Below is a small trained network, with its code and all its weights. Each question gives an input and a target symbol and asks what happens when units are switched off, that is, made to give their printed mean instead of their output.

import numpy as np


def w(rows, s, z=0):
    codes = np.array(rows[::2]) - 128.0
    scale = np.full(codes.shape[1], s)
    scale[-1] = z or s
    return codes * scale


def norm(h):
    return h / np.sqrt((h * h).mean(-1, keepdims=True) + 1e-5)


def f(y):
    return y / 2 * (1 + np.tanh(0.7978845608 * (y + 0.044715 * y**3)))


def softmax(a):
    e = np.exp(a - a.max(-1, keepdims=True))
    return e / e.sum(-1, keepdims=True)


def log_softmax(a):
    a = a - a.max(-1, keepdims=True)
    return a - np.log(np.exp(a).sum(-1, keepdims=True))


def net(x, mask):
    ids = ['αζηλψω'.index(c) for c in x.split()]
    T = len(ids)
    res = E[ids] + P[:T]
    u = 0
    for l in range(2):
        r = norm(res)
        for j in range(2):
            rows = slice(3 * j, 3 * j + 3)
            q, k, v = (r @ M[l][rows].T for M in (Q, K, V))
            z = softmax(np.where(np.tri(T) > 0, q @ k.T / 3**0.5, -1e9)) @ v
            o = O[l][rows]
            res = res + np.where(mask[u + j], z, o[:, -1]) @ o[:, :-1]
        u += 2
        y = f(norm(res) @ A[l][:, :-1].T + A[l][:, -1])
        res = res + np.where(mask[u : u + 4], y, B[l][:, -1]) @ B[l][:, :-1]
        u += 4
    return log_softmax(norm(res)[-1] @ U[:, :-1].T + U[:, -1])


Q, K, V, O, A, B = {}, {}, {}, {}, {}, {}
E = w([
[170,91,143,81,166,188,169,146],'α',
[188,71,184,193,157,85,159,92],'ζ',
[174,128,47,124,82,43,203,177],'η',
[80,5,116,159,140,164,195,139],'λ',
[150,98,173,64,119,106,178,169],'ψ',
[102,135,123,92,213,95,205,171],'ω',
],0.017)
P = w([
[164,219,176,153,97,214,239,159],'0',
[145,170,166,127,107,174,230,144],'1',
[148,148,142,117,99,162,199,149],'2',
[150,129,137,114,106,160,173,148],'3',
[145,125,123,117,106,154,147,158],'4',
[143,115,120,115,102,138,128,157],'5',
[143,105,106,113,107,137,113,161],'6',
[137,105,111,116,118,117,91,145],'7',
[137,104,104,113,117,107,73,139],'8',
[130,103,102,114,126,94,55,139],'9',
[123,91,99,114,135,81,37,135],'10',
[118,76,97,117,144,75,12,130],'11',
[149,110,100,127,139,73,2,147],'12',
],0.0088)
Q[0] = w([
[180,103,38,180,93,120,134,205],'L0H1',
[255,98,143,111,101,152,185,181],'L0H1',
[142,34,229,64,238,104,190,198],'L0H1',
[138,153,133,75,126,159,79,24],'L0H2',
[48,165,203,111,148,112,140,91],'L0H2',
[177,81,85,89,104,81,202,214],'L0H2',
],0.0079)
K[0] = w([
[95,147,163,96,101,75,102,153],'L0H1',
[150,142,146,76,154,88,3,119],'L0H1',
[78,98,78,151,153,93,38,143],'L0H1',
[126,118,153,147,119,141,179,152],'L0H2',
[145,135,134,129,122,148,149,87],'L0H2',
[123,75,107,102,138,116,30,115],'L0H2',
],0.011)
V[0] = w([
[221,188,89,108,149,221,163,132],'L0H1',
[59,157,255,84,88,196,110,198],'L0H1',
[63,156,85,197,189,147,117,52],'L0H1',
[132,144,79,114,143,69,55,103],'L0H2',
[138,98,104,147,239,157,143,111],'L0H2',
[104,196,106,200,79,113,185,167],'L0H2',
],0.0064)
O[0] = w([
[150,132,120,60,69,69,159,34,142],'L0H1',
[56,206,230,125,64,44,3,163,117],'L0H1',
[242,194,34,246,78,184,186,186,32],'L0H1',
[78,72,101,151,95,119,52,56,2],'L0H2',
[139,18,111,78,80,126,121,220,193],'L0H2',
[134,194,193,117,78,110,125,171,130],'L0H2',
],0.0056,0.006)
A[0] = w([
[161,133,110,125,137,234,129,161,120],'L0N1',
[83,88,122,152,87,251,151,148,219],'L0N2',
[48,110,95,150,184,117,186,101,254],'L0N3',
[106,165,191,192,95,102,2,44,208],'L0N4',
],0.0053,0.00062)
B[0] = w([
[68,151,119,80,130,74,121,165,145],'L0N1',
[210,192,234,144,4,93,59,84,187],'L0N2',
[53,174,107,138,73,200,143,187,250],'L0N3',
[131,147,91,126,222,153,143,158,95],'L0N4',
],0.011,0.0026)
Q[1] = w([
[150,92,249,72,219,168,144,197],'L1H1',
[108,95,122,7,96,103,162,230],'L1H1',
[140,81,150,89,45,129,170,161],'L1H1',
[108,188,48,222,101,208,96,123],'L1H2',
[109,96,147,149,150,174,115,188],'L1H2',
[170,72,106,123,112,73,189,144],'L1H2',
],0.012)
K[1] = w([
[157,77,17,155,216,159,75,86],'L1H1',
[10,88,73,139,133,130,39,127],'L1H1',
[90,104,97,223,79,111,1,143],'L1H1',
[128,159,192,146,72,137,220,134],'L1H2',
[102,132,148,189,155,138,144,196],'L1H2',
[143,61,14,181,125,144,92,114],'L1H2',
],0.009)
V[1] = w([
[70,71,109,150,67,201,136,140],'L1H1',
[25,114,44,83,186,226,126,156],'L1H1',
[37,81,144,128,59,192,108,131],'L1H1',
[28,95,149,185,143,2,195,165],'L1H2',
[42,136,94,103,73,101,95,170],'L1H2',
[119,102,212,83,193,82,207,154],'L1H2',
],0.0067)
O[1] = w([
[124,160,198,201,55,181,143,73,152],'L1H1',
[162,253,130,99,131,121,201,188,147],'L1H1',
[96,133,196,165,30,90,153,90,147],'L1H1',
[179,156,95,174,189,231,159,98,198],'L1H2',
[118,140,90,60,115,172,195,77,128],'L1H2',
[112,188,37,254,127,155,81,123,250],'L1H2',
],0.0086,0.012)
A[1] = w([
[131,76,146,21,80,1,108,187,11],'L1N1',
[184,130,50,105,196,57,124,78,147],'L1N2',
[133,169,143,65,221,190,6,84,102],'L1N3',
[160,48,52,160,80,59,201,30,3],'L1N4',
],0.0084,0.0027)
B[1] = w([
[55,71,76,38,82,156,3,162,129],'L1N1',
[111,98,181,117,85,223,57,150,254],'L1N2',
[115,162,156,154,82,2,191,55,181],'L1N3',
[76,169,167,120,148,14,111,124,208],'L1N4',
],0.0096,0.0033)
U = w([
[52,134,119,89,55,158,28,143,155],'α',
[152,84,122,188,128,121,67,129,122],'ζ',
[110,85,133,80,96,180,153,64,109],'η',
[80,137,176,175,2,206,111,129,6],'λ',
[112,170,118,144,72,43,106,95,182],'ψ',
[125,188,74,137,84,170,132,171,206],'ω',
],0.0081,0.0018)

Each question gives the input, a string of symbols that net reads in full, and the target symbol t.
The units are the heads (3 rows each of Q, K, V and O) and the neurons (one row each of A and B). Each row of codes is followed by its name. A weight is (code - 128) times the scale printed after its matrix; where a second scale follows, it is the last column's (O, A, B and U).
mask holds one flag per unit, layer by layer, with each layer's heads first. A switched-off unit (its flag False) gives its mean, the last column of its rows in O or B, instead of its output. The means were averaged over made-up inputs and are rounded, as every weight is.
A unit's drop is (log p(t) with every unit on - log p(t) with that unit switched off) / (log p(t) with every unit on - log p(t) with every unit switched off).
The circuit of an input: a set's keep is (log p(t) with only the set's units on - log p(t) with every unit switched off) / (log p(t) with every unit on - log p(t) with every unit switched off). Starting from all 12 units, units are removed one at a time, each time the one whose removal leaves the highest keep (on an exact tie, the one counted first), for as long as the keep stays at least 0.8.
units of the circuit, in order: the units of the circuit, biggest drop first
unit that matters most: the unit with the biggest drop
k most important neurons of layer l: the k neurons of layer l with the biggest drops, biggest first
drop when u is switched off: that unit's drop, to one decimal
input ω λ λ ω λ ψ ζ α λ η α, target η: units of the circuit, in order : L0H1; L1N3; L1H2
input ψ ω ω η, target α: most important neuron of layer 1 : L1N2
input ω ω λ α ζ ζ ω λ ψ α, target ψ: units of the circuit, in order : L1N3; L0H1
input ω α λ ω λ ψ ω η η ω α ψ, target α: units of the circuit, in order : L1H2; L1N1
input ω η λ ω λ ω λ ζ ψ ω ψ η, target α: units of the circuit, in order : L0H1; L1N2; L1H2
input ζ λ α ζ η λ ω ζ ψ, target ζ: units of the circuit, in order : L0N2; L1H1; L0N3
input λ ψ ψ λ η, target ψ: 3 most important neurons of layer 0 : L0N2; L0N3; L0N1
input η ω ζ λ ψ η ψ ψ, target ψ: units of the circuit, in order : L1N3; L0H1; L0H2
input ω ζ α, target ζ: units of the circuit, in order : L1H1; L0N3; L1H2; L0N2
input ω ω λ λ α η, target ψ: units of the circuit, in order : L1N4; L0N2; L1H1; L0H1
input ω η ψ, target η: 3 most important neurons of layer 1 : L1N3; L1N2; L1N4
input ζ ω ψ ω ω ω α ω ψ η ω ψ, target ω: units of the circuit, in order : L1H1; L0N2
input λ η ω ω λ α ψ ζ λ ψ ζ α, target ζ: 2 most important neurons of layer 1 : L1N3; L1N4
input ω ω ζ λ λ η ω η ψ η η ψ, target η: unit that matters most : L1H2
input ω ψ λ ω λ ψ η λ ψ λ α, target λ: 2 most important neurons of layer 1 : L1N4; L1N3
input η λ ζ, target ζ: drop when L1H1 is switched off : 0.5
input ω ω ψ ψ, target ψ: drop when L0N3 is switched off : 0.4
input λ ω ω α λ ζ ψ, target ζ: drop when L1N2 is switched off : 0.0
input ψ ω ω λ η α, target η: drop when L0N3 is switched off : 0.1
input λ ω ζ λ ψ ζ ζ λ α ω ψ α, target ψ: unit that matters most : L1N3
